Below are the code and all the weights of a small trained network. Each question names an input and a class and asks about switching units off, where a switched-off unit gives its printed mean instead of its output.

import numpy as np


def w(rows, s, z=0):
    codes = np.array(rows[::2]) - 128.0
    scale = np.full(codes.shape[1], s)
    scale[-1] = z or s
    return codes * scale


def norm(h):
    return h / np.sqrt((h * h).mean(-1, keepdims=True) + 1e-5)


def f(y):
    return np.maximum(y, 0)


def log_softmax(a):
    a = a - a.max(-1, keepdims=True)
    return a - np.log(np.exp(a).sum(-1, keepdims=True))


def net(x, mask):
    res = np.array(x, float).reshape(1, 7) / 4 @ E
    u = 0
    for l in range(2):
        y = f(norm(res) @ A[l][:, :-1].T + A[l][:, -1])
        res = res + np.where(mask[u : u + 7], y, B[l][:, -1]) @ B[l][:, :-1]
        u += 7
    return log_softmax(norm(res)[-1] @ U[:, :-1].T + U[:, -1])


A, B = {}, {}
E = w([
[85,159,127,144,57,148,155,60,81],'x0',
[178,113,190,100,166,118,3,28,178],'x1',
[137,75,111,149,142,114,128,99,210],'x2',
[110,66,148,109,146,139,152,152,145],'x3',
[101,113,126,229,72,155,85,170,104],'x4',
[2,42,87,164,90,153,163,151,149],'x5',
[57,96,47,159,68,132,62,166,202],'x6',
],0.0076)
A[0] = w([
[57,67,180,199,97,156,111,160,84,1],'0.n1',
[105,54,65,142,145,99,146,238,187,110],'0.n2',
[115,123,145,82,112,123,152,69,130,71],'0.n3',
[194,170,127,102,138,115,59,115,138,84],'0.n4',
[52,149,90,41,78,87,90,124,139,21],'0.n5',
[63,191,73,223,2,137,80,126,107,116],'0.n6',
[57,94,206,207,68,178,110,108,108,120],'0.n7',
],0.0087,0.0063)
B[0] = w([
[159,59,122,86,194,90,125,83,107,173],'0.n1',
[66,130,64,160,97,198,119,172,181,211],'0.n2',
[132,111,80,185,128,106,146,152,160,146],'0.n3',
[130,179,180,142,159,112,92,86,153,177],'0.n4',
[98,149,113,178,110,175,110,146,160,148],'0.n5',
[89,120,112,89,104,194,111,145,250,254],'0.n6',
[123,61,76,148,134,106,119,110,85,212],'0.n7',
],0.011,0.0093)
A[1] = w([
[143,122,140,112,134,172,69,163,167,23],'1.n1',
[120,135,109,62,136,96,201,122,10,28],'1.n2',
[255,104,158,134,119,107,19,86,139,39],'1.n3',
[92,122,141,142,52,187,82,86,70,39],'1.n4',
[109,119,105,96,66,166,153,155,149,5],'1.n5',
[122,113,114,182,181,159,100,229,149,28],'1.n6',
[157,229,125,124,134,185,199,175,96,68],'1.n7',
],0.008,0.0026)
B[1] = w([
[114,215,154,137,147,105,161,184,131,202],'1.n1',
[141,154,107,195,46,62,115,254,77,173],'1.n2',
[103,219,171,170,186,198,94,144,45,255],'1.n3',
[65,125,7,130,115,161,97,144,144,173],'1.n4',
[134,227,186,158,95,156,103,113,154,231],'1.n5',
[72,184,112,154,57,109,173,161,94,223],'1.n6',
[162,130,217,92,30,29,175,143,194,181],'1.n7',
],0.007,0.0049)
U = w([
[120,24,91,116,157,103,153,39,141,105],'0',
[188,214,222,112,199,136,84,78,141,141],'1',
[192,104,121,78,116,159,124,123,108,6],'2',
[126,95,110,170,156,109,117,133,7,102],'3',
[65,120,68,143,100,227,116,157,188,182],'4',
[174,184,181,119,78,55,210,184,105,128],'5',
],0.015,0.011)

Each question gives the input, the list of numbers given to net, and the class t.
The units are the neurons (one row each of A and B). Each row of codes is followed by its name. A weight is (code - 128) times the scale printed after its matrix; where a second scale follows, it is the last column's (A, B and U).
mask holds one flag per neuron, layer by layer. A switched-off neuron (its flag False) gives its mean, the last column of its row in B, instead of its output. The means were averaged over made-up inputs and are rounded, as every weight is.
A unit's drop is (log p(t) with every unit on - log p(t) with that unit switched off) / (log p(t) with every unit on - log p(t) with every unit switched off).
The circuit of an input: a set's keep is (log p(t) with only the set's units on - log p(t) with every unit switched off) / (log p(t) with every unit on - log p(t) with every unit switched off). Starting from the 12 units with the biggest drops (on a tie, the unit counted first), units are removed one at a time, each time the one whose removal leaves the highest keep (on an exact tie, the one counted first), for as long as the keep stays at least 0.8.
units of the circuit, in order: the units of the circuit, biggest drop first
unit that matters most: the unit with the biggest drop
k most important neurons: the k neurons with the biggest drops, biggest first
top k neurons in layer l: the k neurons of layer l with the biggest drops, biggest first
drop of u: that unit's drop, to one decimal
input [-2,-4,-8,5,5,0,-5], class 5: unit that matters most : 1.n7
input [3,-6,-8,-4,-5,3,-1], class 5: units of the circuit, in order : (0.n2, 1.n7)
input [8,-1,8,6,-3,-2,-6], class 5: 3 most important neurons : (0.n6, 0.n2, 1.n2)
input [2,3,3,0,4,-5,5], class 1: 2 most important neurons : (0.n2, 0.n4)
input [2,4,7,1,4,1,-4], class 1: 3 most important neurons : (0.n2, 1.n3, 0.n6)
input [1,8,-5,-4,0,8,-7], class 3: 2 most important neurons : (0.n6, 0.n2)
input [6,7,-4,7,7,-3,-2], class 3: units of the circuit, in order : (0.n7, 0.n6)
input [-7,-3,7,5,8,-6,-6], class 5: units of the circuit, in order : (0.n6, 1.n6)
input [-5,1,-3,-3,-5,-2,6], class 1: units of the circuit, in order : (0.n4, 0.n6)
input [5,4,2,-6,6,6,-7], class 0: 3 most important neurons : (0.n7, 0.n1, 0.n2)
input [-5,5,-2,-1,8,-3,3], class 1: units of the circuit, in order : (0.n2, 0.n4)
input [-4,-2,-5,4,4,3,-3], class 3: top 2 neurons in layer 0 : (0.n6, 0.n1)
input [7,2,-2,4,-1,5,-6], class 3: 2 most important neurons : (0.n6, 1.n2)
input [-7,-8,5,3,1,-7,-1], class 5: units of the circuit, in order : (0.n6)
input [-4,-2,-3,-1,4,-4,-7], class 5: 3 most important neurons : (1.n7, 0.n6, 1.n2)
input [7,-2,6,4,-6,-4,1], class 0: 2 most important neurons : (0.n3, 0.n6)
input [-3,7,0,4,7,6,-6], class 3: top 2 neurons in layer 0 : (0.n6, 0.n2)
input [4,-1,6,6,-7,-6,2], class 1: 2 most important neurons : (0.n2, 0.n6)
input [-8,0,-2,-2,0,0,-4], class 1: drop of 0.n2 : 0.3
input [3,-6,5,7,-3,-5,-1], class 5: units of the circuit, in order : (0.n6)
input [6,-4,5,-3,-6,-6,3], class 5: drop of 1.n7 : 0.1
input [6,0,-6,8,3,6,-8], class 3: drop of 0.n6 : 0.1
input [4,-2,1,5,8,2,-8], class 3: drop of 1.n2 : 0.2
